Below are the code and all the weights of a small trained network. Each question names an input and a target symbol and asks about switching units off, where a switched-off unit gives its printed mean instead of its output.

import numpy as np


def w(rows, s, z=0):
    codes = np.array(rows[::2]) - 128.0
    scale = np.full(codes.shape[1], s)
    scale[-1] = z or s
    return codes * scale


def f(y):
    return y / 2 * (1 + np.tanh(0.7978845608 * (y + 0.044715 * y**3)))


def softmax(a):
    e = np.exp(a - a.max(-1, keepdims=True))
    return e / e.sum(-1, keepdims=True)


def log_softmax(a):
    a = a - a.max(-1, keepdims=True)
    return a - np.log(np.exp(a).sum(-1, keepdims=True))


def net(x, mask):
    ids = ['αβγδζηθλμξπστφψω'.index(c) for c in x.split()]
    T = len(ids)
    res = E[ids] + P[:T]
    u = 0
    for l in range(2):
        r = res
        for j in range(3):
            rows = slice(4 * j, 4 * j + 4)
            q, k, v = (r @ M[l][rows].T for M in (Q, K, V))
            z = softmax(np.where(np.tri(T) > 0, q @ k.T / 4**0.5, -1e9)) @ v
            o = O[l][rows]
            res = res + np.where(mask[u + j], z, o[:, -1]) @ o[:, :-1]
        u += 3
        y = f(res @ A[l][:, :-1].T + A[l][:, -1])
        res = res + np.where(mask[u : u + 4], y, B[l][:, -1]) @ B[l][:, :-1]
        u += 4
    return log_softmax(res[-1] @ U[:, :-1].T + U[:, -1])


Q, K, V, O, A, B = {}, {}, {}, {}, {}, {}
E = w([
[108,249,39,115],'α',
[125,157,82,100],'β',
[122,161,80,102],'γ',
[119,173,83,108],'δ',
[124,154,79,97],'ζ',
[211,212,164,99],'η',
[140,75,57,156],'θ',
[60,219,176,98],'λ',
[235,143,118,145],'μ',
[48,103,80,144],'ξ',
[138,113,132,56],'π',
[93,61,120,39],'σ',
[130,205,123,189],'τ',
[120,163,83,103],'φ',
[185,40,86,60],'ψ',
[200,117,155,38],'ω',
],0.019)
P = w([
[103,198,12,83],'0',
[117,179,39,97],'1',
[124,157,68,115],'2',
[130,139,101,133],'3',
[137,119,124,147],'4',
[134,109,117,129],'5',
],0.011)
Q[0] = w([
[63,152,3,100],'0.h1',
[127,146,195,130],'0.h1',
[100,92,74,199],'0.h1',
[220,202,25,58],'0.h1',
[144,155,196,84],'0.h2',
[158,140,136,105],'0.h2',
[160,120,136,155],'0.h2',
[144,124,144,103],'0.h2',
[72,45,141,86],'0.h3',
[227,87,191,232],'0.h3',
[143,135,81,165],'0.h3',
[65,112,229,166],'0.h3',
],0.013)
K[0] = w([
[91,71,173,190],'0.h1',
[146,157,111,98],'0.h1',
[97,81,59,137],'0.h1',
[171,61,251,150],'0.h1',
[145,164,134,149],'0.h2',
[172,115,157,125],'0.h2',
[144,99,142,149],'0.h2',
[165,132,90,138],'0.h2',
[92,103,86,109],'0.h3',
[199,170,32,90],'0.h3',
[202,110,137,155],'0.h3',
[75,178,76,86],'0.h3',
],0.016)
V[0] = w([
[179,132,155,66],'0.h1',
[165,64,87,158],'0.h1',
[102,120,116,190],'0.h1',
[165,224,112,109],'0.h1',
[137,87,120,32],'0.h2',
[147,162,41,79],'0.h2',
[90,76,82,112],'0.h2',
[57,161,125,49],'0.h2',
[214,135,153,157],'0.h3',
[168,231,98,144],'0.h3',
[212,151,181,191],'0.h3',
[102,254,202,145],'0.h3',
],0.0092)
O[0] = w([
[227,135,127,129,153],'0.h1',
[130,147,105,199,131],'0.h1',
[94,87,134,144,100],'0.h1',
[148,128,104,66,190],'0.h1',
[147,178,179,254,156],'0.h2',
[107,97,166,148,247],'0.h2',
[170,168,169,152,140],'0.h2',
[118,154,134,171,171],'0.h2',
[154,117,75,115,131],'0.h3',
[144,102,104,138,194],'0.h3',
[114,131,49,52,106],'0.h3',
[83,134,131,102,117],'0.h3',
],0.0087,0.014)
A[0] = w([
[174,17,255,66,106],'0.n1',
[167,75,156,62,199],'0.n2',
[88,112,161,138,254],'0.n3',
[94,125,86,84,137],'0.n4',
],0.0077,0.004)
B[0] = w([
[219,254,141,192,194],'0.n1',
[68,65,218,139,251],'0.n2',
[129,81,169,149,221],'0.n3',
[71,130,64,83,214],'0.n4',
],0.0077,0.003)
Q[1] = w([
[109,146,152,116],'1.h1',
[168,63,109,179],'1.h1',
[163,146,101,182],'1.h1',
[64,247,173,126],'1.h1',
[44,84,192,155],'1.h2',
[34,95,180,116],'1.h2',
[180,93,130,83],'1.h2',
[81,153,101,104],'1.h2',
[175,171,162,90],'1.h3',
[148,63,166,128],'1.h3',
[108,68,129,73],'1.h3',
[129,80,60,132],'1.h3',
],0.011)
K[1] = w([
[54,146,172,48],'1.h1',
[145,132,25,182],'1.h1',
[120,92,109,178],'1.h1',
[124,168,245,126],'1.h1',
[52,203,119,166],'1.h2',
[40,164,128,158],'1.h2',
[138,189,115,82],'1.h2',
[85,73,161,106],'1.h2',
[189,149,155,62],'1.h3',
[152,58,142,116],'1.h3',
[130,88,118,79],'1.h3',
[146,114,96,145],'1.h3',
],0.011)
V[1] = w([
[173,145,200,59],'1.h1',
[124,22,200,157],'1.h1',
[134,35,158,58],'1.h1',
[199,87,128,104],'1.h1',
[136,155,223,70],'1.h2',
[97,106,172,77],'1.h2',
[25,90,41,205],'1.h2',
[113,254,133,152],'1.h2',
[160,29,142,117],'1.h3',
[135,160,37,199],'1.h3',
[251,140,173,158],'1.h3',
[166,237,33,116],'1.h3',
],0.0083)
O[1] = w([
[59,193,154,94,115],'1.h1',
[45,148,64,165,84],'1.h1',
[112,212,105,129,44],'1.h1',
[146,175,98,111,152],'1.h1',
[99,187,253,78,122],'1.h2',
[28,160,183,85,66],'1.h2',
[51,59,99,207,17],'1.h2',
[168,74,174,88,160],'1.h2',
[85,182,108,216,79],'1.h3',
[155,68,177,139,205],'1.h3',
[56,164,104,64,254],'1.h3',
[170,102,197,140,235],'1.h3',
],0.0058,0.0071)
A[1] = w([
[199,240,39,205,105],'1.n1',
[120,170,254,226,107],'1.n2',
[49,145,223,9,110],'1.n3',
[78,11,175,170,2],'1.n4',
],0.0055,0.0068)
B[1] = w([
[186,137,184,135,221],'1.n1',
[144,162,1,113,209],'1.n2',
[73,77,117,194,254],'1.n3',
[171,141,127,38,169],'1.n4',
],0.01,0.0073)
U = w([
[165,48,201,75,39],'α',
[146,118,152,117,170],'β',
[149,115,156,115,185],'γ',
[148,105,166,106,188],'δ',
[147,125,148,118,171],'ζ',
[115,150,81,5,133],'η',
[158,100,132,175,57],'θ',
[106,122,163,108,197],'λ',
[177,163,35,78,64],'μ',
[116,143,50,117,135],'ξ',
[143,173,156,130,226],'π',
[130,229,98,175,146],'σ',
[129,80,95,41,147],'τ',
[146,119,155,112,190],'φ',
[186,168,192,198,2],'ψ',
[160,173,202,92,59],'ω',
],0.011,0.0073)

Each question gives the input, a string of symbols that net reads in full, and the target symbol t.
The units are the heads (4 rows each of Q, K, V and O) and the neurons (one row each of A and B). Each row of codes is followed by its name. A weight is (code - 128) times the scale printed after its matrix; where a second scale follows, it is the last column's (O, A, B and U).
mask holds one flag per unit, layer by layer, with each layer's heads first. A switched-off unit (its flag False) gives its mean, the last column of its rows in O or B, instead of its output. The means were averaged over made-up inputs and are rounded, as every weight is.
A unit's drop is (log p(t) with every unit on - log p(t) with that unit switched off) / (log p(t) with every unit on - log p(t) with every unit switched off).
The circuit of an input: a set's keep is (log p(t) with only the set's units on - log p(t) with every unit switched off) / (log p(t) with every unit on - log p(t) with every unit switched off). Starting from the 12 units with the biggest drops (on a tie, the unit counted first), units are removed one at a time, each time the one whose removal leaves the highest keep (on an exact tie, the one counted first), for as long as the keep stays at least 0.8.
circuit, biggest first: the units of the circuit, biggest drop first
unit that matters most: the unit with the biggest drop
top k neurons: the k neurons with the biggest drops, biggest first
which heads matter: for each layer, one digit per head in row order, 1 if its drop is at least 0.15 and else 0, layers parted by /
input φ σ φ, target σ: top 2 neurons -> [1.n2; 0.n3]
input σ β β μ ξ τ, target ξ: which heads matter -> 111 / 101
input μ μ θ η δ, target η: circuit, biggest first -> [0.h2; 0.h3]
input τ λ ω π α, target ω: which heads matter -> 100 / 010
input τ φ δ δ ω α, target ω: circuit, biggest first -> [1.h2; 0.h1; 0.n1]
input φ δ φ α σ δ, target σ: unit that matters most -> 0.h3
input η τ γ θ φ, target θ: circuit, biggest first -> [0.h1; 1.h2]
input λ δ ξ, target ξ: which heads matter -> 101 / 011
input α α π μ α γ, target α: circuit, biggest first -> [1.h3; 1.h1]
input σ σ β, target σ: circuit, biggest first -> [1.n2; 0.h2]
input ω π μ θ θ α, target θ: which heads matter -> 100 / 011
input ξ μ β, target μ: which heads matter -> 001 / 010
input μ μ δ γ τ δ, target τ: which heads matter -> 101 / 000
input φ η α α, target η: unit that matters most -> 0.h1
input δ φ ω ψ, target ω: circuit, biggest first -> [1.h2; 0.n1; 0.h1]
input μ λ ξ γ, target ξ: circuit, biggest first -> [0.h1; 1.h2]
input π ζ α δ, target α: which heads matter -> 010 / 111
input δ φ ψ γ, target ψ: which heads matter -> 100 / 010
input θ ξ μ, target μ: which heads matter -> 011 / 010
input τ γ δ ξ φ, target ξ: top neuron -> [0.n3]
input η π ψ σ η ψ, target ψ: circuit, biggest first -> [0.h3; 0.n1]
input δ τ τ, target τ: circuit, biggest first -> [0.h2; 0.h3; 0.h1]
input λ σ σ δ, target σ: which heads matter -> 001 / 000
